Below are the code and all the weights of a small trained network. Each question names an input and a target symbol and asks about switching units off, where a switched-off unit gives its printed mean instead of its output.

import numpy as np


def w(rows, s, z=0):
    codes = np.array(rows[::2]) - 128.0
    scale = np.full(codes.shape[1], s)
    scale[-1] = z or s
    return codes * scale


def f(y):
    return np.maximum(y, 0)


def softmax(a):
    e = np.exp(a - a.max(-1, keepdims=True))
    return e / e.sum(-1, keepdims=True)


def log_softmax(a):
    a = a - a.max(-1, keepdims=True)
    return a - np.log(np.exp(a).sum(-1, keepdims=True))


def net(x, mask):
    ids = ['ηθξπτφω'.index(c) for c in x.split()]
    T = len(ids)
    res = E[ids] + P[:T]
    r = res
    for j in range(2):
        rows = slice(3 * j, 3 * j + 3)
        q, k, v = (r @ M[0][rows].T for M in (Q, K, V))
        z = softmax(np.where(np.tri(T) > 0, q @ k.T / 3**0.5, -1e9)) @ v
        o = O[0][rows]
        res = res + np.where(mask[j], z, o[:, -1]) @ o[:, :-1]
    y = f(res @ A[0][:, :-1].T + A[0][:, -1])
    res = res + np.where(mask[2:6], y, B[0][:, -1]) @ B[0][:, :-1]
    return log_softmax(res[-1] @ U[:, :-1].T + U[:, -1])


Q, K, V, O, A, B = {}, {}, {}, {}, {}, {}
E = w([
[186,147,131],'η',
[172,95,22],'θ',
[95,112,188],'ξ',
[85,72,7],'π',
[119,98,176],'τ',
[110,20,147],'φ',
[61,130,151],'ω',
],0.015)
P = w([
[62,246,166],'0',
[21,128,82],'1',
[20,88,51],'2',
[8,46,46],'3',
[8,31,47],'4',
[4,16,61],'5',
[28,43,131],'6',
[54,67,134],'7',
[52,103,141],'8',
],0.0028)
Q[0] = w([
[52,156,186],'h1',
[203,248,48],'h1',
[154,163,169],'h1',
[161,163,68],'h2',
[194,202,147],'h2',
[138,13,148],'h2',
],0.017)
K[0] = w([
[186,137,225],'h1',
[4,231,104],'h1',
[165,178,151],'h1',
[187,71,191],'h2',
[229,164,93],'h2',
[33,88,74],'h2',
],0.015)
V[0] = w([
[133,75,157],'h1',
[210,68,132],'h1',
[125,196,89],'h1',
[173,79,64],'h2',
[115,127,248],'h2',
[229,86,189],'h2',
],0.016)
O[0] = w([
[148,122,72,163],'h1',
[251,78,56,127],'h1',
[97,135,223,81],'h1',
[194,160,70,160],'h2',
[49,37,161,64],'h2',
[197,55,131,2],'h2',
],0.013,0.0095)
A[0] = w([
[156,229,149,197],'n1',
[203,2,239,212],'n2',
[246,122,203,3],'n3',
[88,197,209,26],'n4',
],0.0098,0.0035)
B[0] = w([
[60,74,174,254],'n1',
[251,125,209,156],'n2',
[184,226,67,137],'n3',
[196,50,48,182],'n4',
],0.013,0.014)
U = w([
[136,181,235,254],'η',
[211,216,188,51],'θ',
[142,70,196,78],'ξ',
[2,77,54,155],'π',
[52,246,151,132],'τ',
[197,224,33,54],'φ',
[216,98,53,101],'ω',
],0.0047,0.008)

Each question gives the input, a string of symbols that net reads in full, and the target symbol t.
The units are the heads (3 rows each of Q, K, V and O) and the neurons (one row each of A and B). Each row of codes is followed by its name. A weight is (code - 128) times the scale printed after its matrix; where a second scale follows, it is the last column's (O, A, B and U).
mask holds one flag per unit, heads first, then neurons. A switched-off unit (its flag False) gives its mean, the last column of its rows in O or B, instead of its output. The means were averaged over made-up inputs and are rounded, as every weight is.
A unit's drop is (log p(t) with every unit on - log p(t) with that unit switched off) / (log p(t) with every unit on - log p(t) with every unit switched off).
The circuit of an input: a set's keep is (log p(t) with only the set's units on - log p(t) with every unit switched off) / (log p(t) with every unit on - log p(t) with every unit switched off). Starting from all 6 units, units are removed one at a time, each time the one whose removal leaves the highest keep (on an exact tie, the one counted first), for as long as the keep stays at least 0.8.
units of the circuit, in order: the units of the circuit, biggest drop first
unit that matters most: the unit with the biggest drop
k most important neurons: the k neurons with the biggest drops, biggest first
heads that matter: for each layer, one digit per head in row order, 1 if its drop is at least 0.15 and else 0, layers parted by /
drop of u: that unit's drop, to one decimal
input φ θ π τ, target τ: units of the circuit, in order -> n1, h2
input τ ξ π φ, target φ: heads that matter -> 11
input ω ω ξ, target π: 2 most important neurons -> n4, n2
input π φ η θ τ φ π, target ω: heads that matter -> 11
input τ ω τ τ θ φ φ η τ, target ω: heads that matter -> 10
input η ξ ξ, target ξ: most important neuron -> n2
input φ η φ π η π η ξ, target τ: heads that matter -> 11
input π π θ θ, target τ: 2 most important neurons -> n1, n4
input τ ξ η θ, target ξ: units of the circuit, in order -> h2, h1, n2
input θ φ τ, target ω: heads that matter -> 11
input π π θ θ π π, target τ: units of the circuit, in order -> h2, n1, n4
input π θ π θ η, target τ: 2 most important neurons -> n1, n3
input θ η τ π φ φ φ ξ, target φ: heads that matter -> 10
input θ θ η π η η τ ξ, target τ: heads that matter -> 11
input ω ω ξ τ π η ξ τ, target τ: unit that matters most -> h2
input ω π ξ ω ω π η, target π: units of the circuit, in order -> h1, n4, n2
input π θ θ ω ξ ξ ω φ φ, target φ: 2 most important neurons -> n1, n4
input θ π θ π η, target τ: 2 most important neurons -> n1, n4
input π η η π ω π π θ, target τ: drop of n1 -> 0.0
input ξ η θ, target ξ: drop of n3 -> 0.0
input τ ξ θ, target η: drop of h2 -> 0.6
